Here is a tiny trained network, its code and every weight. The questions are about switching its units off for an input and a target symbol, where a switched-off unit gives its printed mean instead of its output.

import numpy as np


def w(rows, s, z=0):
    codes = np.array(rows[::2]) - 128.0
    scale = np.full(codes.shape[1], s)
    scale[-1] = z or s
    return codes * scale


def norm(h):
    return h / np.sqrt((h * h).mean(-1, keepdims=True) + 1e-5)


def f(y):
    return np.maximum(y, 0)


def softmax(a):
    e = np.exp(a - a.max(-1, keepdims=True))
    return e / e.sum(-1, keepdims=True)


def log_softmax(a):
    a = a - a.max(-1, keepdims=True)
    return a - np.log(np.exp(a).sum(-1, keepdims=True))


def net(x, mask):
    ids = ['ΓΛΣΦΨΩβεζημξτ'.index(c) for c in x.split()]
    T = len(ids)
    res = E[ids] + P[:T]
    u = 0
    for l in range(2):
        q, k, v = (norm(res) @ M[l].T for M in (Q, K, V))
        z = softmax(np.where(np.tri(T) > 0, q @ k.T / 3**0.5, -1e9)) @ v
        res = res + np.where(mask[u], z, O[l][:, -1]) @ O[l][:, :-1]
        u += 1
        y = f(norm(res) @ A[l][:, :-1].T + A[l][:, -1])
        res = res + np.where(mask[u : u + 4], y, B[l][:, -1]) @ B[l][:, :-1]
        u += 4
    return log_softmax(norm(res)[-1] @ U[:, :-1].T + U[:, -1])


Q, K, V, O, A, B = {}, {}, {}, {}, {}, {}
E = w([
[250,98,196,104,190,8],'Γ',
[154,105,194,188,211,220],'Λ',
[170,35,85,83,159,113],'Σ',
[45,55,28,59,93,201],'Φ',
[78,49,112,181,148,123],'Ψ',
[87,65,32,171,80,179],'Ω',
[54,63,90,163,81,159],'β',
[148,50,128,182,214,104],'ε',
[146,35,100,204,133,109],'ζ',
[112,76,166,153,53,122],'η',
[101,105,203,60,144,149],'μ',
[41,136,177,146,78,158],'ξ',
[226,99,129,83,48,136],'τ',
],0.017)
P = w([
[79,158,125,104,144,1],'0',
[80,156,145,118,143,27],'1',
[82,151,157,127,137,50],'2',
[96,129,164,119,139,79],'3',
[99,116,171,120,138,105],'4',
[108,107,182,124,140,125],'5',
[115,98,192,127,144,148],'6',
[122,94,202,134,141,166],'7',
[125,82,208,143,150,194],'8',
[127,69,218,148,147,213],'9',
[142,75,231,155,151,228],'10',
],0.0095)
Q[0] = w([
[153,133,157,96,112,166],'L0H0',
[129,1,167,127,100,124],'L0H0',
[133,114,94,100,174,123],'L0H0',
],0.033)
K[0] = w([
[148,146,79,133,195,148],'L0H0',
[165,125,188,164,129,253],'L0H0',
[113,40,138,158,124,94],'L0H0',
],0.023)
V[0] = w([
[139,123,129,6,96,125],'L0H0',
[175,204,112,83,200,167],'L0H0',
[27,85,183,82,224,120],'L0H0',
],0.015)
O[0] = w([
[107,153,126,2,111,140,119],'L0H0',
[236,240,177,145,94,141,8],'L0H0',
[123,252,177,151,237,175,208],'L0H0',
],0.012,0.017)
A[0] = w([
[8,221,76,208,80,161,4],'L0N0',
[170,89,231,38,183,127,131],'L0N1',
[171,95,22,156,130,157,164],'L0N2',
[26,143,245,128,44,83,22],'L0N3',
],0.012,0.0017)
B[0] = w([
[148,67,9,115,141,230,179],'L0N0',
[78,79,106,48,177,155,254],'L0N1',
[186,134,113,178,126,190,168],'L0N2',
[45,202,191,126,139,51,163],'L0N3',
],0.014,0.007)
Q[1] = w([
[154,156,122,155,147,143],'L1H0',
[114,62,102,115,254,171],'L1H0',
[66,113,74,193,170,141],'L1H0',
],0.031)
K[1] = w([
[92,169,147,160,183,136],'L1H0',
[110,64,210,117,117,248],'L1H0',
[114,143,244,205,68,134],'L1H0',
],0.019)
V[1] = w([
[201,4,22,61,51,189],'L1H0',
[106,172,59,219,175,219],'L1H0',
[9,161,167,101,30,251],'L1H0',
],0.017)
O[1] = w([
[107,92,3,76,91,104,85],'L1H0',
[132,194,124,174,166,71,254],'L1H0',
[62,196,148,109,27,95,236],'L1H0',
],0.02,0.0089)
A[1] = w([
[105,175,43,114,96,46,55],'L1N0',
[76,123,145,137,178,46,177],'L1N1',
[11,95,129,119,132,118,3],'L1N2',
[83,6,189,164,91,92,198],'L1N3',
],0.023,0.0057)
B[1] = w([
[231,167,166,149,96,194,172],'L1N0',
[96,105,55,127,127,153,241],'L1N1',
[183,121,216,150,171,5,253],'L1N2',
[123,143,226,181,62,208,216],'L1N3',
],0.022,0.021)
U = w([
[162,61,172,64,163,195,92],'Γ',
[158,130,145,106,147,139,107],'Λ',
[111,65,144,29,196,58,132],'Σ',
[191,190,145,57,93,72,132],'Φ',
[102,108,108,114,158,115,110],'Ψ',
[191,115,83,115,93,115,176],'Ω',
[208,137,106,167,142,2,62],'β',
[176,118,150,128,195,150,98],'ε',
[99,21,74,170,154,131,126],'ζ',
[118,54,230,147,79,89,113],'η',
[91,180,172,36,129,224,176],'μ',
[8,189,88,141,93,44,125],'ξ',
[92,111,107,51,63,172,255],'τ',
],0.01,0.0076)

Each question gives the input, a string of symbols that net reads in full, and the target symbol t.
The units are the heads (3 rows each of Q, K, V and O) and the neurons (one row each of A and B). Each row of codes is followed by its name. A weight is (code - 128) times the scale printed after its matrix; where a second scale follows, it is the last column's (O, A, B and U).
mask holds one flag per unit, layer by layer, with each layer's heads first. A switched-off unit (its flag False) gives its mean, the last column of its rows in O or B, instead of its output. The means were averaged over made-up inputs and are rounded, as every weight is.
A unit's drop is (log p(t) with every unit on - log p(t) with that unit switched off) / (log p(t) with every unit on - log p(t) with every unit switched off).
The circuit of an input: a set's keep is (log p(t) with only the set's units on - log p(t) with every unit switched off) / (log p(t) with every unit on - log p(t) with every unit switched off). Starting from all 10 units, units are removed one at a time, each time the one whose removal leaves the highest keep (on an exact tie, the one counted first), for as long as the keep stays at least 0.8.
units of the circuit, in order: the units of the circuit, biggest drop first
most important unit: the unit with the biggest drop
top k neurons: the k neurons with the biggest drops, biggest first
k most important neurons of layer l: the k neurons of layer l with the biggest drops, biggest first
input Ω β Σ ξ Σ Σ, target ξ: most important unit -> L0N0
input Σ Γ Σ Φ Σ Γ ζ Σ τ Σ Ψ, target τ: units of the circuit, in order -> [L0H0; L1H0]
input η Σ Σ Γ Σ, target Σ: units of the circuit, in order -> [L0H0; L1N3; L1H0]
input Σ Γ Γ Γ η Σ Ψ ζ Φ, target ζ: units of the circuit, in order -> [L1H0; L0H0]
input Φ Σ Σ, target Φ: units of the circuit, in order -> [L1H0; L1N0; L0H0]
input Σ Σ Σ Σ μ Σ Σ Σ Σ Σ ζ, target ζ: 2 most important neurons of layer 1 -> [L1N2; L1N0]
input Σ Σ τ η Σ, target τ: units of the circuit, in order -> [L1H0; L0H0]
input Ω Σ Γ, target Ω: units of the circuit, in order -> [L1H0; L1N0; L0H0]
input Σ η μ ξ Σ Σ ξ Γ, target ξ: units of the circuit, in order -> [L0N0; L1H0]
input Σ η Γ ζ Γ Σ η Σ τ, target τ: units of the circuit, in order -> [L0H0; L1H0]
input Σ η η Φ ζ Φ Σ, target ζ: top 3 neurons -> [L0N2; L0N0; L1N2]
input Σ Γ Σ Γ, target Σ: units of the circuit, in order -> [L0H0; L0N1; L1N3; L1H0]
input Γ ε ζ τ Σ μ Γ Ω, target μ: units of the circuit, in order -> [L1H0; L1N2; L0H0]
input ζ ζ Ω ζ η Σ Σ ξ Ω, target ξ: top 4 neurons -> [L0N0; L0N3; L1N3; L1N2]
input ζ Φ Γ Ψ β Σ, target β: 2 most important neurons of layer 0 -> [L0N0; L0N2]
input Γ ε Σ Σ, target ε: units of the circuit, in order -> [L1H0; L0H0]
input β Φ τ Σ ζ β Σ Φ Σ, target Φ: most important neuron of layer 1 -> [L1N0]
input Σ η Σ Σ Σ Σ Γ, target Σ: top 2 neurons -> [L0N1; L1N3]
input Σ η Σ Γ ζ Γ μ η, target μ: units of the circuit, in order -> [L0H0; L1N2]
input η Σ Σ Ψ Σ Ω Σ Γ Σ Φ, target Φ: top neuron -> [L1N0]
input Φ Ω η β η Σ η Σ Σ ξ Σ, target ξ: units of the circuit, in order -> [L1H0; L0N0]
input Σ η ζ τ Γ ζ ξ Γ β, target ξ: top 3 neurons -> [L0N0; L0N3; L1N3]
input β Σ Φ, target β: top 2 neurons -> [L1N3; L1N0]
input Σ β Γ, target β: top 4 neurons -> [L0N0; L1N0; L1N3; L1N1]
input β η Ψ Σ ζ Ω Σ Σ, target Ω: 2 most important neurons of layer 1 -> [L1N0; L1N2]
input τ Ω β η Σ Σ ε Σ, target ε: 2 most important neurons of layer 1 -> [L1N2; L1N3]
